Each row has a name. Each piece below is followed by the name of the row it came from, unless a question asks for something else. Each question is about the rows just above it.

[105  66  87 123 108 110 114  98] -> vot
[102 177 145 164 108 125 115  87] -> Fepub
[158  66 123  87 139 164 125 115] -> tuk
[158  66 123  87 108 164 125 115] -> pigi
[108  87 123  66] is which row, read backwards?  pigi
Which row holds this, read backwards? [115 125 164 108  87]  pigi
Which row holds [115 125 108 164 145 177] read backwards?  Fepub
Which row holds this, read backwards? [108 164 145 177 102]  Fepub
which: [158  66 123  87 139 164 125 115]  tuk

[161 136 175 103 123] = vid
[150 120  96 100  97] = lilos
[113 101  81 134 100] = Kas
[111 152  95  94 131] = lale
[146 149  81 107 112] = ziba
[ 96 106 108  91 174] = gofab
[149 175 176  77  96] = Zagag
[148 176 104 106 122] = kago
[175 135 139 107 133] = zil
[133 108 139 133 107] = dup
[129  94 152  95 133] = morus
Which row holds this, read backwards? [ 95 152  94]  morus
Which row holds [131  94  95 152] read backwards?  lale
[106 104 176 148] is which row, read backwards?  kago
[133 107 139] is which row, read backwards?  zil
Which row holds this, read backwards? [175 149]  Zagag
Which row holds this, read backwards? [112 107]  ziba

[136 117 115 108 162 149 129 119  66 120 149 120 127 132  85] -> tofab
[133 122 126 122  68 100 108 147 151 117 115 135 123 132 163] -> todub
[126 122 122 127  73 122 129 119 108  66 149 120 129 159 121] -> nuku
[120 143 143 144 175 117 127 128 106 111 147 123 120 101 128] -> bava
Which row holds [120 149 120  66 119 129 149] read backwards?  tofab
which: [126 122 122 127  73 122 129 119 108  66 149 120 129 159 121]  nuku
Which row holds this, read backwards? [128 127 117 175 144 143 143]  bava
Which row holds [163 132 123 135 115] read backwards?  todub
[127 120 149] is which row, read backwards?  tofab

[139 181  88 100]  Rokep
[131  88  96 100]  tem
[107  80  87 109]  rit
[139 181 165 151]  Betu
Which row holds [100  88 181] read backwards?  Rokep
Which row holds [100  96  88] read backwards?  tem
which: [139 181 165 151]  Betu
Which row holds this, read backwards? [ 96  88 131]  tem
Which row holds this, read backwards? [109  87  80]  rit
Which row holds this, read backwards? [ 88 181]  Rokep

[124 115 125  88 121 121 128 126 122 130 129  87 128] -> Paru
[115 125 124 146 124 131 127 128 128 128 127 147 128] -> gam
[121 113 120 176 121 123 139 123 119 134 134 190 144] -> Vemo
Which row holds this, read backwards? [134 134]  Vemo
Which row holds this, read backwards? [ 87 129 130 122 126 128 121 121]  Paru
[123 121 176 120 113 121] is which row, read backwards?  Vemo
Which row holds [125 115 124] read backwards?  Paru

[128 130 137 132 134 135 139 122 129 133 120 125 171] -> leret
[128 129 133 129 168 137 139 143 128 131 120 127 181] -> Dobon
[129 133 141 135 127 137 140 136 131 136 114 123 123] -> sebur
[115 126 108 136 123 121 126 127 123 132 120 125  80] -> Nulil
[127 126 123 123 136 115 121 108 126 124 135 130 158] -> sug
[128 125 120 123 167 126 127 139 125 123 131 132 176] -> tagem
[130 121 124 126 125 117 121 108 124 126 126 130 162] -> vuz
Which row holds this, read backwards? [129 133 129 128]  Dobon
[126 121 123 136 108 126] is which row, read backwards?  Nulil
Which row holds [126 108 121 115 136 123 123 126 127] read backwards?  sug

[136 137 116  95 137 129 114  83 104 125 164 114 130  79] : Vali
[ 96  94  74 155 160 170 155 144  89  95 156 165  82 139] : feb
[ 94  92  97 151 162 167 153 143 108  92 160 163 104 141] : Pul
[147 150 135  94  96  92 107 105 132 147  92  95 121 103] : Rema
[ 87  87 108 157 170 168 165 154 126  86 159 170 107 148] : Luno
[ 91  91 110 158 169 164 161 150 127  90 160 165 112 144] : namuf
Which row holds this, read backwards? [153 167 162 151  97  92  94]  Pul
[125 104  83 114 129] is which row, read backwards?  Vali
Which row holds this, read backwards? [156  95  89 144 155 170 160 155]  feb
[ 83 114 129 137] is which row, read backwards?  Vali

[130 127 126 124 125 132 122 134 130 132 132 128 127 133 125 126 128 123
 128 124 126 120 108 127 115 123 129 129 129 116 133 125 119 127 135 131
 114 125 132 128 131 128] -> zol
[128 121 149  93 167 184  98 178 119 179 182 170  83 174 159 167 165 101
  73 109 158 107 116 171 111 104  92 175  73 139 167  88 119  76 181 167
 134 161 165 181 128 126] -> gizur
[130 127 126 124 125 132 122 134 130 132 132 128 127 133 125 126 128 123
 128 124 126 120 108 127 115 123 129 129 129 116 133 125 119 127 135 131
 114 125 128 131 112 120] -> zosog
which: [130 127 126 124 125 132 122 134 130 132 132 128 127 133 125 126 128 123
 128 124 126 120 108 127 115 123 129 129 129 116 133 125 119 127 135 131
 114 125 132 128 131 128]  zol
[128 131 128 132 125 114] is which row, read backwards?  zol

[111 105 140 129 134 170 129 104 112 124 133  95 147 110 126  89 118 102
 140 138 144 107 115  98 132  95 156 108 125 114 147 142 120 128 144 187
 131 127 122 184 108 108 170 132 169 125 159 135] : fedus
[123 104 140 127 136 171 133 102 105 119 135  96 140 114 128  95 121 106
 137 131 143 105 111 106 127  99 159 109 126 109 144 143 120 127 143 191
 136 126 116 179 104 116 166 128 126 177 156 131] : mufa
[118 114 134 126 141 171 136  96  98 109 133  98 131 118 129  97 122 106
 136 129 140 105 119 112 124 107 160 113 130 110 145 148 121 123 146 191
 140 127 109 175 108 124 164 132 125 169 149 125] : Rop
[123 109 133 127 140 167 129  97 106 116 133 100 138 114 129  91 118 106
 138 135 141 112 116 109 127 102 152 112 130 113 147 148 119 123 147 183
 134 127 114 178 111 118 166 129 129 168 150 130] : tud
[106 111] is which row, read backwards?  mufa
[118 111 178 114 127 134 183 147 123 119 148 147] is which row, read backwards?  tud
Which row holds this, read backwards? [105 102 133]  mufa
Which row holds [140  96 135 119 105] read backwards?  mufa
Which row holds [169 125 132] read backwards?  Rop
Which row holds [107 124 112 119 105 140 129 136] read backwards?  Rop

[129 129 181 159 129 132 162 130] = gil
[129 128 132 181 159 129 128 127] = fose
[128 128 137 175 146 128 128 128] = gon
Which row holds this, read backwards? [129 159 181 132]  fose
Which row holds this, read backwards? [129 159 181 132 128 129]  fose

[187 147  98 148  71 136 139 146 132 127  71 139 134 106 118 134 134 136
 134 106 127 129 146  90 164 102 122 150 113 115 153  88 111 126 129 149
 137 141 106 125 162 146 140 103 161 121 148 125 106 138 148 148 126 110
 180 119 139 162  76 129 129]  nutaz
[146 136 129 127  71 139 146 136 132 127  71 139 134 106 118 134 138 136
 134 106 127 129 146  90 164 102 122 150 113 115 153  88 147 126 129 149
 137 141 106 125 162 146 140 103 161 142 148 125 106 138 148 148 126 110
 180 129 139 162  76 136 129]  mubit
[187 147  98 148 156 145 146 136 132 127  71 139 134 106 118 134 134 136
 134 106 127 129 146  90 164 102 122 150 113 115 153  88 111 126 129 149
 137 141 106 125 109 140 120 132 128 126 123 126 146 122 123 125 129 133
 123 120 123 117 130 124 123]  moko
[187 147  98 148 156 145 146 136 132 127  71 139 134 106 118 134 134 136
 134 106 127 129 146  90 164 102 122 150 113 115 153  88 151 126 116 115
 118 122 132 111 133 107 126 121 129 144 135 108 133 135 143 116 148 134
 130 127 128 130 134 137 131]  zos
which: [187 147  98 148 156 145 146 136 132 127  71 139 134 106 118 134 134 136
 134 106 127 129 146  90 164 102 122 150 113 115 153  88 151 126 116 115
 118 122 132 111 133 107 126 121 129 144 135 108 133 135 143 116 148 134
 130 127 128 130 134 137 131]  zos
Which row holds this, read backwards? [132 136 146 139  71]  mubit
Which row holds [147  88] read backwards?  mubit
Where do [187 147  98 148  71 136 139 146 132 127  71 139 134 106 118 134 134 136
 134 106 127 129 146  90 164 102 122 150 113 115 153  88 111 126 129 149
 137 141 106 125 162 146 140 103 161 121 148 125 106 138 148 148 126 110
 180 119 139 162  76 129 129] appear?  nutaz
which: [146 136 129 127  71 139 146 136 132 127  71 139 134 106 118 134 138 136
 134 106 127 129 146  90 164 102 122 150 113 115 153  88 147 126 129 149
 137 141 106 125 162 146 140 103 161 142 148 125 106 138 148 148 126 110
 180 129 139 162  76 136 129]  mubit
Where do [187 147  98 148 156 145 146 136 132 127  71 139 134 106 118 134 134 136
 134 106 127 129 146  90 164 102 122 150 113 115 153  88 111 126 129 149
 137 141 106 125 109 140 120 132 128 126 123 126 146 122 123 125 129 133
 123 120 123 117 130 124 123] appear?  moko

[188 145 163 147 132] : zoni
[147  97 147 109 102] : zul
[151 105 163 147 132] : Fupid
[122 109 126 112 113] : bedit
[117 107 117 114 110] : Nebo
Which row holds [163 145] read backwards?  zoni
[188 145 163 147 132] is in which row?  zoni
which: [151 105 163 147 132]  Fupid

[107 155  96 143 100 172 100 187 152  97 151 178 157 187 126 101 155 146
 129  72 129 162] -> kugu
[153  96 126 101 155 178  73  95 146 113 178 140 186 155 117 132  81 121
 174  66 162 178] -> kuzal
[107 155  96 143 100 172 100 187 152  97 151 178 157 187 126 101 155 146
 129  72 129 164] -> faro
which: [107 155  96 143 100 172 100 187 152  97 151 178 157 187 126 101 155 146
 129  72 129 162]  kugu
Which row holds [107 155  96 143 100 172 100 187 152  97 151 178 157 187 126 101 155 146
 129  72 129 164]?  faro
Which row holds this, read backwards? [178 155 101 126]  kuzal
Which row holds this, read backwards? [162  66]  kuzal

[157 140  75 116 146 167 126 141 141 122 114 176 134 103 107 115 110 128
 111 129 127  98 116 135 133 137 123 117 110  98 131 123 108] -> Gab
[116 160  93 105 130 144 142 146 158 105 132 140 126 135 161 127 149 121
  97 143 130 142 100 128 155 129 149 125 104 111 118 125 170] -> Guza
[ 99 158 147 103 126 119 122 143 147 143 137 112 128 159 159 104 148 123
 102 124 131 155 117 132 109 117 142 140 106 150 115 113 172] -> voset
[134 110 181 133 132 111  98 117 106 170 129 117 128 136 105 108 118 135
 139  99 123 122 159 132 109 133 109 136 142 155 137 122 100] -> suku
Which row holds [132 159 122 123  99 139 135] read backwards?  suku
Which row holds this, read backwards? [100 142 130 143  97 121 149 127]  Guza
[129 170] is which row, read backwards?  suku
Which row holds [158 146] read backwards?  Guza
which: [134 110 181 133 132 111  98 117 106 170 129 117 128 136 105 108 118 135
 139  99 123 122 159 132 109 133 109 136 142 155 137 122 100]  suku

[ 61 142  80 142  75  91 114  92  92 154 129 113  85 132  84 124 121 161
 105 111 194 120 174  90 120 116 131 128] -> detig
[130 116 125  69 105 167 125 136 138 128 137 110 111 148 123  60 114 153
  79 142 112  80 165 134 105 119 121 192] -> veso
[111 114 136 161 148  92 154 103 183 157 164  64 142 128 175 174 133 124
 129 108 143 128 110 145  90 105  86 158] -> Zari
[134 106  61 124  63 124 156 117  80  99  77 146 111 109 119 160 157 115
 149 142 159 104 191 111 129 116 125 119] -> Zake
Which row holds [121 119 105 134 165  80 112 142  79 153] read backwards?  veso
Which row holds [142  64] read backwards?  Zari
[125 116 129] is which row, read backwards?  Zake
Which row holds this, read backwards? [153 114  60]  veso
[137 128 138] is which row, read backwards?  veso
Which row holds [128 131 116 120  90 174 120 194 111 105 161] read backwards?  detig

[144 113 119 114 109 142 142 110  98 163 125 178 116 133 139 151 101 176
 140 100 133 143 103 123 157 103 104 115 122  98 100  96 125 117 112 155
 107 139 138 152 107 130  68 184 122 119 126 183 150 134 138]  Ful
[139 137 127 156 131 118 115  94 164 134 111 132 155 114 111 142 135 113
 112 117 123 142 142 116 127 146 130 125 134 131 134 120 115 106 141 139
 136 142 134 121 113 112 115 138 143 130 112 125 146 126 136]  Lin
[148 126 125 117 121 169 137 111 111 125 118 156 109 109 131 127 109 140
 117 127 146 142 130 125 142 116 123 134 112 108 116 133 110 106 153 143
 123 120 120 145 124 108 115 148 118 110 148 155 121 113 133]  goda
[147 126 106 109 142 114 142 110 148 142 132 117 158 114 114 119 137 143
 117 128 129 118 134 120 113 121 130 140 129 123 131 137 127 135 141 129
 137 145 112 145 127 121 125 143 142 124 105 106 138 119 144]  Ziro
[142 142 109 114] is which row, read backwards?  Ful
Which row holds this, read backwards? [112 134 123 116 142 125 130 142 146 127 117]  goda
Which row holds [137 139] read backwards?  Lin

[174  98 125 159  82 162 153 154 121  89 112 121  90  90 141 152 159 170
 158 118 146  77 129 171  98] -> megiz
[ 66 167 130  83 178  92 112 135 134 170 150 134 172 171 120 105  80  74
 103 132 124 189 128  72 167] -> faka
[ 82 120 118  90 161  92 105 124 127 161 124 126 151 161 118 133  85  83
  94 138 139 154 120  81 120] -> robu
[155 122 128 136 101 155 134 166 120 116 125 121 100 115 126 128 147 159
 152 116 114  99 127 161 122] -> patis
Which row holds this, read backwards? [ 98 171 129  77 146 118 158 170 159 152]  megiz
[134 150 170 134 135 112] is which row, read backwards?  faka

[127 132 129 138 117 124 134 134 132 129 121 130 107 133 125 130 141 141
 132 112 121 120  87 127 131  92 131 140 123 117 145 124 135 148 118 117
 121 126 145 135 113 136 116 152 132 114 134 113 128 113 129 135 130 128
 104 139] : pevo
[137 131 124 123 131  82 115 126 130 128 131 128 134 126 128 131 119 123
 123 131 133 130 135 129 122 138 131 120 130 132 124 119 122 117 133 131
 134 129 127 127 129 129 138 117 124 134 128 133 129 130 132 126 127 132
 143 117] : Zeki
[115 128 128 109 137 105 124 141 135 109 122 132 126 126 136 132 109 134
 123 114 188 129 139 133 107 122 116 108 109 133 133  95 124 111 149 155
 146 133 128 126 122 124 129 103 129 119 142 139 117 142 140 126 134 148
 129 105] : lev
[143 132 127 126 132 130 129 133 128 134 124 117] is which row, read backwards?  Zeki
Which row holds this, read backwards? [134 124 117 138 129 129 127]  Zeki
which: [127 132 129 138 117 124 134 134 132 129 121 130 107 133 125 130 141 141
 132 112 121 120  87 127 131  92 131 140 123 117 145 124 135 148 118 117
 121 126 145 135 113 136 116 152 132 114 134 113 128 113 129 135 130 128
 104 139]  pevo
[149 111 124  95 133 133 109 108 116 122 107 133] is which row, read backwards?  lev
Which row holds [116 136 113 135 145 126 121] read backwards?  pevo
[119 124 132 130 120] is which row, read backwards?  Zeki

[140 124 133 137 110 135 138 137 115 149 137 132 144 104 135 143 119 123
 111 130 124 114 119 129 132 135 133 126 131 115 117 106 171 140 149 129
 117 129 134 133 105 119 111 114 135 147 134 141 100 142 124 138 145 122] : Vik
[145 130 120 130 148 122 128 129 148 123 121 139 111 134 149 131 166 136
 127 125 128 127 120 134 157 140 127 111 135 140 137 138 130  98 128 142
 123 123 104 109 140 118 126 125 130 114 120 109 154 109 157 141 105 113] : sugef
[155 139 130 111 166 114 126 112 141 126 127 145 117 137 109 117 169 138
 128 137 144 128 101 110 156 139 141 116 118 138 143 115 126  92 115 123
 109 109 122 138 148 100 126 135 127 128 119 114 147 116 135 174  96 121] : refo
[135 138 128 110 162 115 122 111 140 119 123 135 115 147 106 113 155 138
 138 135 143 135 115 112 140 129 136 124 118 140 142 130 123  91 116 122
 122 113 128 137 153 115 135 143 124 121 119 114 150 116 128 154  99 130] : zuted
[173 117 125 161  99 141 149 158 128 161 137 149 143  75 180 169 152 122
  85 122 114  96 105 145 169 159 130 100 150 112 110  99 149 171 140 149
 102 133 103 104  82 104  88  86 146 144 135 133 102 135 161 152 147  93] : ritof
Which row holds [143 138 118 116 141 139] read backwards?  refo
Which row holds this, read backwards? [140 171 149]  ritof
Which row holds this, read backwards? [149 134 111]  sugef

[137  95 105 153 137 136 150 139 109 138 131 116 122 148 108 150 155 113
 116 118 135 124 104 115 116] : Fif
[103 121 136 130 117 108 140 106 129 119 113 126 108 148 122 121  93 143
 113 141 125 114 134 120 152] : Gufop
[128 120 124 168 136 152 108 122 130 138 123 136 144 120 125  98 132 148
 148 117 148 123 116 139 107] : zom
[110 139 134  92 136 117 141 146 131  93 130 145 140 136 129 127 108 125
 116 137 142  91 139 128 154] : fufo
[137  95 105 153 137 136 150 132 109 138 131 116 122 148 108 122 155 113
 116 118 135 124 104 115 116] : pemer
[127 127 130 135 141 133 140 105 128 131 155 123 117 150 116 137 154 126
 131 118  95 144  95 122 128] : fes
[144  97 131 156 132 145 116 140 112 167 112 128 121 113 108 155 118 104
 122 113 135 124 116 115 116] : Zokov
[129 147 126  88 144 127 129 148 123 121 143 141 125 139 120 139 135 140
 138 125 128 133 129 122 121] : Fod
[141 181 137  98 132 139 115 149 123 106 153 146 107 145 111 137 135 135
 151 136 145 120 116 149 139] : kataf
which: [137  95 105 153 137 136 150 132 109 138 131 116 122 148 108 122 155 113
 116 118 135 124 104 115 116]  pemer
Which row holds this, read backwards? [116 115 104 124 135 118 116 113 155 122 108]  pemer
Which row holds [128 112] read backwards?  Zokov
Which row holds [116 125 108 127] read backwards?  fufo
[ 93 131 146 141] is which row, read backwards?  fufo
Which row holds [108 148 122 116 131 138 109 132 150 136] read backwards?  pemer
Which row holds [116 120 145 136] read backwards?  kataf

[104 133 121 136 118 129 134 113 149] -> vokog
[127 121 121 127 156 129 161 145 180] -> Sef
[128 132 131 128 132 136 133 125 133] -> zuk
[121 121 127 127 129 113 134 118 136] -> sezis
Which row holds this, read backwards? [118 134 113 129]  sezis
[127 127 121 121] is which row, read backwards?  sezis
Which row holds [125 133 136 132 128 131 132] read backwards?  zuk
Which row holds this, read backwards? [136 118 134 113 129 127 127 121]  sezis
Which row holds [133 136 132 128 131] read backwards?  zuk
[134 113 129 127 127 121] is which row, read backwards?  sezis
Which row holds [134 129 118] read backwards?  vokog

